Below are the code and all the weights of a small trained network. Each question names an input and a class and asks about switching units off, where a switched-off unit gives its printed mean instead of its output.

import numpy as np


def w(rows, s, z=0):
    codes = np.array(rows[::2]) - 128.0
    scale = np.full(codes.shape[1], s)
    scale[-1] = z or s
    return codes * scale


def f(y):
    return y / 2 * (1 + np.tanh(0.7978845608 * (y + 0.044715 * y**3)))


def log_softmax(a):
    a = a - a.max(-1, keepdims=True)
    return a - np.log(np.exp(a).sum(-1, keepdims=True))


def net(x, mask):
    res = np.array(x, float).reshape(1, 4) / 4 @ E
    y = f(res @ A[0][:, :-1].T + A[0][:, -1])
    res = res + np.where(mask, y, B[0][:, -1]) @ B[0][:, :-1]
    return log_softmax(res[-1] @ U[:, :-1].T + U[:, -1])


A, B = {}, {}
E = w([
[68,217,150,65,137],'x0',
[163,59,112,77,239],'x1',
[114,32,199,153,150],'x2',
[201,166,254,68,154],'x3',
],0.0096)
A[0] = w([
[164,238,175,84,162,253],'N1',
[116,144,128,143,104,137],'N2',
[127,141,122,111,85,123],'N3',
[88,125,195,163,31,124],'N4',
[124,129,163,118,175,129],'N5',
[135,110,130,91,109,86],'N6',
[125,131,76,122,165,87],'N7',
[249,108,100,155,93,173],'N8',
[111,136,153,160,110,153],'N9',
[132,142,199,148,92,169],'N10',
[86,73,88,162,103,206],'N11',
[113,159,123,120,142,207],'N12',
[143,50,122,115,199,146],'N13',
[170,190,127,123,138,144],'N14',
],0.019,0.004)
B[0] = w([
[138,211,181,36,40,250],'N1',
[109,125,163,76,109,151],'N2',
[47,136,135,43,141,150],'N3',
[100,93,176,160,14,212],'N4',
[210,124,179,80,135,170],'N5',
[107,122,138,123,139,129],'N6',
[80,139,75,157,101,159],'N7',
[141,69,28,93,117,201],'N8',
[140,85,148,98,73,155],'N9',
[57,133,102,165,85,186],'N10',
[150,201,103,119,56,218],'N11',
[253,147,164,195,63,158],'N12',
[195,104,88,109,213,231],'N13',
[78,144,99,100,92,172],'N14',
],0.023,0.017)
U = w([
[73,152,151,134,162,14],'0',
[39,113,135,133,197,4],'1',
[114,190,164,98,20,219],'2',
[186,85,50,89,130,190],'3',
[122,65,129,142,98,14],'4',
[199,67,155,97,254,141],'5',
[134,176,120,162,109,24],'6',
],0.0088,0.0034)

Each question gives the input, the list of numbers given to net, and the class t.
The units are the neurons (one row each of A and B). Each row of codes is followed by its name. A weight is (code - 128) times the scale printed after its matrix; where a second scale follows, it is the last column's (A, B and U).
mask holds one flag per neuron, in row order. A switched-off neuron (its flag False) gives its mean, the last column of its row in B, instead of its output. The means were averaged over made-up inputs and are rounded, as every weight is.
A unit's drop is (log p(t) with every unit on - log p(t) with that unit switched off) / (log p(t) with every unit on - log p(t) with every unit switched off).
The circuit of an input: a set's keep is (log p(t) with only the set's units on - log p(t) with every unit switched off) / (log p(t) with every unit on - log p(t) with every unit switched off). Starting from the 12 units with the biggest drops (on a tie, the unit counted first), units are removed one at a time, each time the one whose removal leaves the highest keep (on an exact tie, the one counted first), for as long as the keep stays at least 0.8.
circuit, biggest first: the units of the circuit, biggest drop first
most important unit: the unit with the biggest drop
top k neurons: the k neurons with the biggest drops, biggest first
drop of u: that unit's drop, to one decimal
input [-5,8,-4,2], class 5: circuit, biggest first -> N13, N11
input [-3,1,-4,2], class 3: most important unit -> N4
input [-4,1,-6,-5], class 3: top 3 neurons -> N1, N4, N8
input [6,5,1,-2], class 5: top 2 neurons -> N11, N4
input [5,8,-6,-5], class 3: top 4 neurons -> N4, N1, N11, N10
input [2,8,-2,3], class 5: circuit, biggest first -> N13, N11
input [8,8,6,-8], class 3: top 2 neurons -> N11, N7
input [-3,8,-5,8], class 3: top 2 neurons -> N13, N8
input [-5,1,0,-6], class 3: drop of N1 -> 0.1
input [-2,1,8,2], class 5: drop of N12 -> 0.0
input [-8,8,-4,7], class 3: drop of N8 -> 1.5
